Below is a small trained network, with its code and all its weights. Each question gives an input and a class and asks what happens when units are switched off, that is, made to give their printed mean instead of their output.

import numpy as np


def w(rows, s, z=0):
    codes = np.array(rows[::2]) - 128.0
    scale = np.full(codes.shape[1], s)
    scale[-1] = z or s
    return codes * scale


def norm(h):
    return h / np.sqrt((h * h).mean(-1, keepdims=True) + 1e-5)


def f(y):
    return np.maximum(y, 0)


def log_softmax(a):
    a = a - a.max(-1, keepdims=True)
    return a - np.log(np.exp(a).sum(-1, keepdims=True))


def net(x, mask):
    res = np.array(x, float).reshape(1, 3) / 4 @ E
    u = 0
    for l in range(3):
        y = f(norm(res) @ A[l][:, :-1].T + A[l][:, -1])
        res = res + np.where(mask[u : u + 8], y, B[l][:, -1]) @ B[l][:, :-1]
        u += 8
    return log_softmax(norm(res)[-1] @ U[:, :-1].T + U[:, -1])


A, B = {}, {}
E = w([
[246,184,118,111,100,97],'x0',
[143,160,130,178,150,188],'x1',
[58,102,96,241,94,126],'x2',
],0.012)
A[0] = w([
[145,152,56,162,41,99,4],'L0N0',
[162,63,159,255,33,78,249],'L0N1',
[116,122,107,123,143,209,151],'L0N2',
[212,147,118,139,73,99,187],'L0N3',
[124,94,179,90,106,134,43],'L0N4',
[133,98,66,164,65,135,230],'L0N5',
[152,90,171,104,151,149,38],'L0N6',
[128,162,193,115,125,154,127],'L0N7',
],0.012,0.0034)
B[0] = w([
[123,149,96,116,71,201,180],'L0N0',
[157,136,81,143,53,247,251],'L0N1',
[108,114,73,49,118,32,165],'L0N2',
[160,203,200,177,141,89,227],'L0N3',
[101,166,2,142,183,203,142],'L0N4',
[218,147,95,132,6,134,199],'L0N5',
[55,87,8,184,78,187,146],'L0N6',
[111,124,80,138,216,134,156],'L0N7',
],0.0068,0.011)
A[1] = w([
[176,205,162,134,133,65,110],'L1N0',
[121,167,121,93,154,105,176],'L1N1',
[107,130,117,214,114,167,11],'L1N2',
[80,103,99,88,154,162,171],'L1N3',
[87,92,183,79,157,118,255],'L1N4',
[96,126,131,208,85,97,167],'L1N5',
[117,183,163,192,107,234,231],'L1N6',
[13,193,100,2,155,207,87],'L1N7',
],0.0087,0.0022)
B[1] = w([
[66,158,217,104,123,123,215],'L1N0',
[199,156,128,182,181,73,173],'L1N1',
[150,163,179,84,144,150,183],'L1N2',
[159,172,91,167,206,180,186],'L1N3',
[222,150,98,175,206,210,161],'L1N4',
[128,77,139,48,68,194,183],'L1N5',
[117,113,124,74,164,90,255],'L1N6',
[182,25,89,254,128,100,218],'L1N7',
],0.0094,0.0073)
A[2] = w([
[107,78,105,119,106,198,29],'L2N0',
[170,157,130,158,153,207,152],'L2N1',
[94,76,185,1,143,130,187],'L2N2',
[121,105,89,131,126,156,152],'L2N3',
[46,104,41,106,91,165,68],'L2N4',
[31,101,67,71,101,188,6],'L2N5',
[110,91,151,148,100,86,88],'L2N6',
[51,81,139,131,100,189,166],'L2N7',
],0.01,0.0024)
B[2] = w([
[142,105,204,106,157,46,209],'L2N0',
[107,110,80,94,67,104,254],'L2N1',
[128,88,130,168,209,151,153],'L2N2',
[103,133,145,123,169,183,201],'L2N3',
[55,122,169,120,110,103,217],'L2N4',
[13,102,128,158,149,55,204],'L2N5',
[150,141,103,132,144,158,130],'L2N6',
[86,138,197,113,118,132,203],'L2N7',
],0.011,0.0063)
U = w([
[157,61,61,168,197,160,203],'0',
[195,198,200,66,185,97,49],'1',
[57,74,165,119,104,157,201],'2',
[156,164,101,89,12,204,5],'3',
],0.011,0.0029)

Each question gives the input, the list of numbers given to net, and the class t.
The units are the neurons (one row each of A and B). Each row of codes is followed by its name. A weight is (code - 128) times the scale printed after its matrix; where a second scale follows, it is the last column's (A, B and U).
mask holds one flag per neuron, layer by layer. A switched-off neuron (its flag False) gives its mean, the last column of its row in B, instead of its output. The means were averaged over made-up inputs and are rounded, as every weight is.
A unit's drop is (log p(t) with every unit on - log p(t) with that unit switched off) / (log p(t) with every unit on - log p(t) with every unit switched off).
The circuit of an input: a set's keep is (log p(t) with only the set's units on - log p(t) with every unit switched off) / (log p(t) with every unit on - log p(t) with every unit switched off). Starting from the 12 units with the biggest drops (on a tie, the unit counted first), units are removed one at a time, each time the one whose removal leaves the highest keep (on an exact tie, the one counted first), for as long as the keep stays at least 0.8.
units of the circuit, in order: the units of the circuit, biggest drop first
top k neurons: the k neurons with the biggest drops, biggest first
top k neurons in layer l: the k neurons of layer l with the biggest drops, biggest first
drop when u is switched off: that unit's drop, to one decimal
input [1,1,8], class 3: units of the circuit, in order	L0N1
input [2,3,8], class 3: units of the circuit, in order	L0N5, L0N1
input [-5,-7,0], class 0: top 2 neurons	L1N4, L1N7
input [1,6,7], class 3: top 2 neurons	L0N5, L0N1
input [2,-1,6], class 3: top 2 neurons in layer 0	L0N5, L0N1
input [2,-8,0], class 1: top 3 neurons in layer 0	L0N1, L0N5, L0N6
input [2,-4,0], class 1: top 3 neurons in layer 0	L0N3, L0N1, L0N5
input [3,-5,0], class 1: top 2 neurons in layer 0	L0N3, L0N1
input [-3,2,-6], class 0: drop when L1N2 is switched off	0.0
input [0,8,-6], class 0: drop when L0N7 is switched off	0.1
input [1,4,8], class 3: drop when L0N5 is switched off	1.0
input [0,-8,0], class 0: drop when L0N1 is switched off	0.7
